Below is a small trained network, with its code and all its weights. Each question gives an input and a class and asks what happens when units are switched off, that is, made to give their printed mean instead of their output.

import numpy as np


def w(rows, s, z=0):
    codes = np.array(rows[::2]) - 128.0
    scale = np.full(codes.shape[1], s)
    scale[-1] = z or s
    return codes * scale


def norm(h):
    return h / np.sqrt((h * h).mean(-1, keepdims=True) + 1e-5)


def f(y):
    return y / 2 * (1 + np.tanh(0.7978845608 * (y + 0.044715 * y**3)))


def log_softmax(a):
    a = a - a.max(-1, keepdims=True)
    return a - np.log(np.exp(a).sum(-1, keepdims=True))


def net(x, mask):
    res = np.array(x, float).reshape(1, 6) / 4 @ E
    u = 0
    for l in range(3):
        y = f(norm(res) @ A[l][:, :-1].T + A[l][:, -1])
        res = res + np.where(mask[u : u + 4], y, B[l][:, -1]) @ B[l][:, :-1]
        u += 4
    return log_softmax(norm(res)[-1] @ U[:, :-1].T + U[:, -1])


A, B = {}, {}
E = w([
[216,199,116,212,213,159],'x0',
[133,77,113,111,157,184],'x1',
[128,152,123,142,101,105],'x2',
[160,90,253,206,98,98],'x3',
[247,34,102,127,77,95],'x4',
[131,119,121,132,125,131],'x5',
],0.005)
A[0] = w([
[228,153,3,139,151,158,95],'L0N0',
[33,51,158,122,148,160,254],'L0N1',
[123,145,118,118,187,65,130],'L0N2',
[171,156,171,174,41,166,150],'L0N3',
],0.0063,0.0035)
B[0] = w([
[99,185,186,142,105,25,208],'L0N0',
[74,208,160,194,59,45,253],'L0N1',
[118,78,82,115,82,155,136],'L0N2',
[60,40,168,159,155,255,165],'L0N3',
],0.0056,0.0043)
A[1] = w([
[157,186,145,109,158,171,100],'L1N0',
[217,107,30,111,216,48,70],'L1N1',
[141,122,146,137,11,159,154],'L1N2',
[148,97,84,3,51,49,6],'L1N3',
],0.0054,0.0013)
B[1] = w([
[115,150,107,140,181,171,131],'L1N0',
[92,149,188,110,150,22,180],'L1N1',
[168,157,77,114,139,60,203],'L1N2',
[181,162,158,45,166,255,252],'L1N3',
],0.0084,0.0024)
A[2] = w([
[144,118,130,127,72,101,254],'L2N0',
[50,186,2,121,156,129,205],'L2N1',
[158,137,132,206,153,147,174],'L2N2',
[134,137,96,112,199,75,220],'L2N3',
],0.0084,0.00081)
B[2] = w([
[39,40,104,97,155,103,168],'L2N0',
[167,2,110,151,114,152,253],'L2N1',
[155,182,73,123,135,170,177],'L2N2',
[143,119,111,228,66,80,162],'L2N3',
],0.0094,0.0048)
U = w([
[70,52,110,80,98,118,205],'0',
[74,171,158,144,116,35,203],'1',
[182,119,81,199,146,140,165],'2',
[91,214,147,151,195,209,40],'3',
[174,122,112,4,121,135,4],'4',
],0.011,0.0036)

Each question gives the input, the list of numbers given to net, and the class t.
The units are the neurons (one row each of A and B). Each row of codes is followed by its name. A weight is (code - 128) times the scale printed after its matrix; where a second scale follows, it is the last column's (A, B and U).
mask holds one flag per neuron, layer by layer. A switched-off neuron (its flag False) gives its mean, the last column of its row in B, instead of its output. The means were averaged over made-up inputs and are rounded, as every weight is.
A unit's drop is (log p(t) with every unit on - log p(t) with that unit switched off) / (log p(t) with every unit on - log p(t) with every unit switched off).
The circuit of an input: a set's keep is (log p(t) with only the set's units on - log p(t) with every unit switched off) / (log p(t) with every unit on - log p(t) with every unit switched off). Starting from all 12 units, units are removed one at a time, each time the one whose removal leaves the highest keep (on an exact tie, the one counted first), for as long as the keep stays at least 0.8.
circuit, biggest first: the units of the circuit, biggest drop first
k most important neurons: the k neurons with the biggest drops, biggest first
top k neurons in layer l: the k neurons of layer l with the biggest drops, biggest first
input [0,-4,0,-5,-8,-8], class 0: circuit, biggest first -> L2N1
input [0,-8,3,6,5,4], class 0: circuit, biggest first -> L2N0; L0N3
input [3,-2,2,-4,1,0], class 1: 2 most important neurons -> L0N0; L1N1
input [3,3,2,-4,8,-6], class 1: circuit, biggest first -> L1N1; L2N1
input [2,-4,8,-3,-7,7], class 2: 2 most important neurons -> L2N1; L2N0
input [-2,8,8,-2,5,8], class 4: circuit, biggest first -> L1N3; L2N1
input [4,-3,-3,-2,-7,-3], class 2: circuit, biggest first -> L2N1; L1N3
input [8,-1,1,0,4,2], class 1: 3 most important neurons -> L0N0; L1N1; L2N1
input [1,6,1,-1,-8,-8], class 2: circuit, biggest first -> L2N1; L1N3; L2N0
input [8,-4,1,3,0,-1], class 3: circuit, biggest first -> L2N1; L2N2
input [-2,-6,-3,0,4,7], class 4: circuit, biggest first -> L1N3; L0N1
input [6,4,8,-4,7,0], class 1: 2 most important neurons -> L1N1; L0N0
input [7,6,7,-8,8,-5], class 1: circuit, biggest first -> L1N1; L0N0
input [2,-5,5,7,0,-1], class 3: most important neuron -> L0N3
input [4,7,3,8,0,-2], class 3: top 3 neurons in layer 2 -> L2N1; L2N3; L2N2
input [-1,-7,-8,-7,-7,4], class 0: top 2 neurons in layer 2 -> L2N1; L2N2
input [-2,-1,3,-6,7,-8], class 4: 2 most important neurons -> L1N3; L0N1
input [3,5,1,-8,4,2], class 1: circuit, biggest first -> L1N1; L0N0
input [7,2,4,-7,1,7], class 1: top 2 neurons in layer 0 -> L0N0; L0N3
input [-6,6,1,-3,1,-8], class 4: 2 most important neurons -> L1N3; L0N3
input [2,6,-2,-4,5,3], class 1: top neuron in layer 1 -> L1N1
input [3,-3,-3,0,-3,3], class 2: 2 most important neurons -> L1N3; L2N1
input [-2,-8,3,-2,8,3], class 4: 3 most important neurons -> L1N3; L0N1; L2N1
input [1,-6,-1,-1,-7,7], class 2: 2 most important neurons -> L2N1; L2N0
input [-1,3,8,-1,-7,-7], class 0: 2 most important neurons -> L2N1; L0N0
input [6,2,3,-2,-5,-6], class 2: 2 most important neurons -> L2N1; L1N3
input [4,-2,-7,-3,-4,3], class 2: circuit, biggest first -> L2N1
input [2,-3,-8,-4,-8,0], class 2: 2 most important neurons -> L2N1; L2N0
input [1,7,-8,0,2,-3], class 1: 2 most important neurons -> L0N3; L2N1
input [8,8,-4,5,0,-3], class 3: top 2 neurons in layer 1 -> L1N2; L1N0
